Below are the code and all the weights of a small trained network. Each question names an input and a class and asks about switching units off, where a switched-off unit gives its printed mean instead of its output.

import numpy as np


def w(rows, s, z=0):
    codes = np.array(rows[::2]) - 128.0
    scale = np.full(codes.shape[1], s)
    scale[-1] = z or s
    return codes * scale


def f(y):
    return y / 2 * (1 + np.tanh(0.7978845608 * (y + 0.044715 * y**3)))


def log_softmax(a):
    a = a - a.max(-1, keepdims=True)
    return a - np.log(np.exp(a).sum(-1, keepdims=True))


def net(x, mask):
    res = np.array(x, float).reshape(1, 7) / 4 @ E
    y = f(res @ A[0][:, :-1].T + A[0][:, -1])
    res = res + np.where(mask, y, B[0][:, -1]) @ B[0][:, :-1]
    return log_softmax(res[-1] @ U[:, :-1].T + U[:, -1])


A, B = {}, {}
E = w([
[144,207,39,30,41,106,174],'x0',
[108,134,73,28,240,134,46],'x1',
[254,159,228,87,126,54,36],'x2',
[248,53,170,48,153,229,252],'x3',
[167,131,70,164,201,8,240],'x4',
[115,121,139,119,126,119,132],'x5',
[123,146,136,129,136,133,134],'x6',
],0.0097)
A[0] = w([
[144,139,177,75,148,90,94,70],'n1',
[150,164,81,103,141,155,102,159],'n2',
[105,136,188,91,56,246,37,13],'n3',
[92,142,117,181,151,95,73,106],'n4',
[180,201,171,134,122,137,89,56],'n5',
[148,117,137,221,42,90,176,141],'n6',
[54,118,80,124,131,160,171,47],'n7',
[108,153,207,151,69,122,181,69],'n8',
[180,173,170,125,162,48,145,133],'n9',
[181,129,85,174,159,93,175,6],'n10',
[149,102,118,186,202,84,152,56],'n11',
[136,150,64,104,104,93,162,20],'n12',
[120,199,104,65,72,81,146,103],'n13',
[63,95,56,173,154,203,184,115],'n14',
[182,119,171,127,108,70,97,88],'n15',
[112,119,100,104,199,46,160,20],'n16',
[134,144,157,171,98,69,202,20],'n17',
[77,152,106,160,91,87,64,75],'n18',
[67,93,95,63,226,121,106,234],'n19',
[93,173,119,154,103,108,74,94],'n20',
[143,198,64,70,103,98,165,78],'n21',
[95,142,155,100,99,193,75,70],'n22',
[142,156,93,95,48,134,140,146],'n23',
[127,91,144,181,179,127,111,120],'n24',
[55,150,110,136,146,141,164,116],'n25',
[127,141,74,67,244,78,109,68],'n26',
[73,105,93,152,154,142,172,107],'n27',
[125,68,161,182,191,152,108,118],'n28',
[68,181,110,142,124,70,94,8],'n29',
[112,98,158,198,196,116,101,45],'n30',
[180,83,157,48,148,210,175,118],'n31',
],0.013,0.0021)
B[0] = w([
[151,131,95,102,119,135,57,185],'n1',
[84,114,187,164,121,198,112,165],'n2',
[77,192,62,176,94,47,166,249],'n3',
[153,87,146,114,173,115,167,203],'n4',
[184,132,94,79,99,116,76,182],'n5',
[126,171,143,199,205,254,76,197],'n6',
[157,103,112,98,103,122,70,181],'n7',
[131,134,127,145,172,210,101,171],'n8',
[160,123,56,120,66,57,82,196],'n9',
[92,133,65,161,121,89,191,178],'n10',
[88,149,152,162,63,47,155,187],'n11',
[85,133,158,107,84,94,135,172],'n12',
[84,123,215,100,77,142,124,196],'n13',
[188,107,88,83,82,95,60,208],'n14',
[184,108,88,100,78,138,61,188],'n15',
[87,163,58,206,122,82,171,195],'n16',
[120,162,98,177,151,165,129,175],'n17',
[192,84,125,126,202,109,173,213],'n18',
[116,178,139,169,184,207,81,211],'n19',
[171,55,160,108,209,137,213,198],'n20',
[66,91,200,95,65,145,149,197],'n21',
[75,195,49,216,91,90,152,195],'n22',
[72,128,202,111,137,149,126,180],'n23',
[69,108,229,88,81,138,139,179],'n24',
[186,123,104,126,93,97,85,172],'n25',
[95,175,109,164,199,203,97,221],'n26',
[190,113,87,83,79,97,66,176],'n27',
[57,117,209,66,82,147,153,195],'n28',
[175,75,123,99,202,99,177,205],'n29',
[76,118,202,80,73,130,130,196],'n30',
[176,91,108,87,243,125,221,218],'n31',
],0.009,0.021)
U = w([
[201,73,113,97,207,134,242,110],'0',
[86,175,56,205,93,89,171,255],'1',
[204,114,79,86,83,132,29,74],'2',
[61,116,214,86,89,161,142,92],'3',
[120,172,116,202,197,246,68,79],'4',
],0.011,0.0052)

Each question gives the input, the list of numbers given to net, and the class t.
The units are the neurons (one row each of A and B). Each row of codes is followed by its name. A weight is (code - 128) times the scale printed after its matrix; where a second scale follows, it is the last column's (A, B and U).
mask holds one flag per neuron, in row order. A switched-off neuron (its flag False) gives its mean, the last column of its row in B, instead of its output. The means were averaged over made-up inputs and are rounded, as every weight is.
A unit's drop is (log p(t) with every unit on - log p(t) with that unit switched off) / (log p(t) with every unit on - log p(t) with every unit switched off).
The circuit of an input: a set's keep is (log p(t) with only the set's units on - log p(t) with every unit switched off) / (log p(t) with every unit on - log p(t) with every unit switched off). Starting from the 12 units with the biggest drops (on a tie, the unit counted first), units are removed one at a time, each time the one whose removal leaves the highest keep (on an exact tie, the one counted first), for as long as the keep stays at least 0.8.
units of the circuit, in order: the units of the circuit, biggest drop first
k most important neurons: the k neurons with the biggest drops, biggest first
drop of u: that unit's drop, to one decimal
input [7,7,-5,-7,3,2,2], class 0: units of the circuit, in order : (n29)
input [6,7,-2,-4,6,3,-8], class 4: 2 most important neurons : (n26 n19)
input [-3,-1,-4,2,3,-6,3], class 2: units of the circuit, in order : (n14 n27)
input [8,8,-2,-1,-1,0,-1], class 3: 2 most important neurons : (n21 n13)
input [-8,1,5,6,7,-8,-1], class 3: 3 most important neurons : (n28 n24 n3)
input [-7,3,-3,-8,-8,-7,7], class 0: units of the circuit, in order : (n20 n18)
input [-4,0,-5,4,-5,7,0], class 1: 2 most important neurons : (n3 n22)
input [-6,-3,8,-7,1,6,-6], class 2: 4 most important neurons : (n15 n31 n9 n5)
input [-1,3,-7,1,8,2,2], class 1: 2 most important neurons : (n16 n10)
input [5,-7,1,-1,-5,5,7], class 4: 2 most important neurons : (n6 n8)
input [1,-4,-8,-1,6,2,6], class 2: 2 most important neurons : (n14 n27)
input [0,-5,-5,1,-2,1,-7], class 2: 3 most important neurons : (n14 n26 n19)
input [-7,-8,-4,0,6,-1,2], class 4: 2 most important neurons : (n6 n17)
input [4,8,-8,3,8,7,-6], class 1: units of the circuit, in order : (n16)
input [-6,-5,1,5,4,2,3], class 3: 2 most important neurons : (n28 n18)
input [3,0,5,-5,-3,-4,0], class 0: drop of n29 : 0.2
input [-8,6,-5,1,8,6,-1], class 1: drop of n2 : 0.1
input [8,-2,7,-3,-3,8,-1], class 3: drop of n25 : 0.2
